Below are the code and all the weights of a small trained network. Each question names an input and a target symbol and asks about switching units off, where a switched-off unit gives its printed mean instead of its output.

import numpy as np


def w(rows, s, z=0):
    codes = np.array(rows[::2]) - 128.0
    scale = np.full(codes.shape[1], s)
    scale[-1] = z or s
    return codes * scale


def norm(h):
    return h / np.sqrt((h * h).mean(-1, keepdims=True) + 1e-5)


def f(y):
    return np.maximum(y, 0)


def softmax(a):
    e = np.exp(a - a.max(-1, keepdims=True))
    return e / e.sum(-1, keepdims=True)


def log_softmax(a):
    a = a - a.max(-1, keepdims=True)
    return a - np.log(np.exp(a).sum(-1, keepdims=True))


def net(x, mask):
    ids = ['Ωδμξπτ'.index(c) for c in x.split()]
    T = len(ids)
    res = E[ids] + P[:T]
    r = norm(res)
    for j in range(3):
        rows = slice(2 * j, 2 * j + 2)
        q, k, v = (r @ M[0][rows].T for M in (Q, K, V))
        z = softmax(np.where(np.tri(T) > 0, q @ k.T / 2**0.5, -1e9)) @ v
        o = O[0][rows]
        res = res + np.where(mask[j], z, o[:, -1]) @ o[:, :-1]
    y = f(norm(res) @ A[0][:, :-1].T + A[0][:, -1])
    res = res + np.where(mask[3:15], y, B[0][:, -1]) @ B[0][:, :-1]
    return log_softmax(norm(res)[-1] @ U[:, :-1].T + U[:, -1])


Q, K, V, O, A, B = {}, {}, {}, {}, {}, {}
E = w([
[101,149,194,85,167,120,117,110,141],'Ω',
[98,105,66,132,208,150,124,184,108],'δ',
[132,145,16,18,103,146,86,123,140],'μ',
[164,120,148,164,72,117,198,193,164],'ξ',
[172,220,106,139,249,124,134,84,136],'π',
[103,236,134,140,32,129,81,198,145],'τ',
],0.014)
P = w([
[42,116,189,242,103,108,124,176,69],'0',
[120,210,86,75,3,100,246,115,80],'1',
[174,183,124,96,13,146,223,122,96],'2',
[207,146,134,84,31,182,214,110,126],'3',
[215,138,141,53,50,202,186,116,158],'4',
[232,137,131,53,69,228,183,126,160],'5',
],0.0054)
Q[0] = w([
[130,145,132,47,166,149,105,58,95],'h0',
[48,138,71,166,155,62,111,164,59],'h0',
[98,3,85,136,3,157,82,153,121],'h1',
[176,130,76,58,55,217,164,243,98],'h1',
[174,129,64,203,129,119,75,36,158],'h2',
[240,202,77,104,121,167,170,157,204],'h2',
],0.007)
K[0] = w([
[64,97,135,183,89,79,117,183,92],'h0',
[159,147,98,158,121,99,176,156,131],'h0',
[151,166,54,108,85,188,117,112,169],'h1',
[227,126,120,84,149,195,61,75,203],'h1',
[211,129,113,80,105,179,175,116,130],'h2',
[95,139,254,67,99,129,169,48,108],'h2',
],0.0099)
V[0] = w([
[122,92,101,231,95,116,202,166,207],'h0',
[222,194,178,102,195,139,103,87,133],'h0',
[110,197,199,225,174,128,206,188,133],'h1',
[184,96,219,75,93,86,121,139,192],'h1',
[255,124,23,233,105,150,87,179,121],'h2',
[211,188,42,78,78,153,185,55,117],'h2',
],0.0063)
O[0] = w([
[198,154,159,116,60,119,115,109,207,134],'h0',
[1,163,94,98,185,119,231,112,155,145],'h0',
[57,105,77,224,92,164,115,142,175,221],'h1',
[134,124,186,137,133,54,134,174,119,86],'h1',
[173,201,52,157,133,85,146,99,99,2],'h2',
[177,197,114,182,188,198,177,163,126,156],'h2',
],0.0087,0.0051)
A[0] = w([
[178,194,104,90,169,62,108,85,33,40],'n0',
[112,227,77,255,181,147,160,80,185,206],'n1',
[217,184,47,104,117,76,185,180,14,219],'n2',
[128,150,108,150,83,156,27,89,102,80],'n3',
[60,154,51,106,136,151,137,198,141,182],'n4',
[76,66,177,124,153,101,117,110,82,55],'n5',
[144,111,97,86,165,159,199,183,97,144],'n6',
[91,138,87,2,110,108,134,204,139,136],'n7',
[108,101,159,71,187,132,94,120,86,163],'n8',
[144,137,112,59,173,105,108,93,49,81],'n9',
[191,160,163,43,117,72,126,81,85,128],'n10',
[101,181,184,125,137,188,130,136,142,253],'n11',
],0.0088,0.0021)
B[0] = w([
[78,122,193,156,211,57,81,117,128,161],'n0',
[48,133,80,59,122,92,255,99,174,247],'n1',
[97,33,152,139,153,85,26,126,96,207],'n2',
[139,135,95,90,184,186,160,170,49,154],'n3',
[124,136,157,157,154,126,155,68,189,198],'n4',
[46,115,158,44,103,68,111,162,72,154],'n5',
[167,222,141,114,122,191,131,109,152,183],'n6',
[124,96,160,189,153,151,153,115,155,184],'n7',
[69,177,161,128,105,109,136,135,116,158],'n8',
[126,178,134,188,133,108,138,151,125,153],'n9',
[153,112,115,218,254,122,139,91,110,168],'n10',
[150,141,63,134,139,102,137,115,79,201],'n11',
],0.0097,0.011)
U = w([
[83,20,153,34,76,67,94,121,109,42],'Ω',
[200,11,46,83,112,235,111,132,67,114],'δ',
[147,255,112,89,92,143,121,247,11,4],'μ',
[252,85,154,188,53,153,128,141,207,176],'ξ',
[139,186,75,96,142,131,202,68,171,175],'π',
[192,118,166,239,211,115,102,156,91,172],'τ',
],0.0058,0.0015)

Each question gives the input, a string of symbols that net reads in full, and the target symbol t.
The units are the heads (2 rows each of Q, K, V and O) and the neurons (one row each of A and B). Each row of codes is followed by its name. A weight is (code - 128) times the scale printed after its matrix; where a second scale follows, it is the last column's (O, A, B and U).
mask holds one flag per unit, heads first, then neurons. A switched-off unit (its flag False) gives its mean, the last column of its rows in O or B, instead of its output. The means were averaged over made-up inputs and are rounded, as every weight is.
A unit's drop is (log p(t) with every unit on - log p(t) with that unit switched off) / (log p(t) with every unit on - log p(t) with every unit switched off).
The circuit of an input: a set's keep is (log p(t) with only the set's units on - log p(t) with every unit switched off) / (log p(t) with every unit on - log p(t) with every unit switched off). Starting from the 12 units with the biggest drops (on a tie, the unit counted first), units are removed one at a time, each time the one whose removal leaves the highest keep (on an exact tie, the one counted first), for as long as the keep stays at least 0.8.
units of the circuit, in order: the units of the circuit, biggest drop first
most important unit: the unit with the biggest drop
k most important neurons: the k neurons with the biggest drops, biggest first
heads that matter: for each layer, one digit per head in row order, 1 if its drop is at least 0.15 and else 0, layers parted by /
drop when u is switched off: that unit's drop, to one decimal
input μ π μ τ δ δ, target τ: units of the circuit, in order -> [h1; n9; n1]
input Ω δ ξ, target Ω: heads that matter -> 001
input δ τ δ Ω, target δ: heads that matter -> 110
input τ π Ω ξ π, target τ: units of the circuit, in order -> [h2; n1]
input τ τ τ, target μ: heads that matter -> 100
input ξ π τ π Ω π, target ξ: most important unit -> h2
input τ τ ξ Ω, target τ: 2 most important neurons -> [n1; n10]
input Ω δ δ ξ Ω, target Ω: heads that matter -> 001
input τ μ δ ξ, target τ: heads that matter -> 010
input Ω μ τ ξ μ, target Ω: heads that matter -> 001
input τ Ω ξ τ μ Ω, target Ω: 2 most important neurons -> [n6; n5]
input ξ τ δ π Ω, target ξ: heads that matter -> 110
input ξ ξ μ δ Ω, target ξ: 3 most important neurons -> [n1; n2; n5]
input μ π Ω, target μ: most important neuron -> [n1]
input μ ξ π δ Ω, target μ: heads that matter -> 000
input δ τ π τ π μ, target τ: drop when h1 is switched off -> 0.6
input ξ μ μ δ, target τ: drop when h1 is switched off -> 1.4
input Ω τ δ, target Ω: drop when h2 is switched off -> 2.5
input Ω π ξ τ τ, target Ω: drop when h2 is switched off -> 1.6
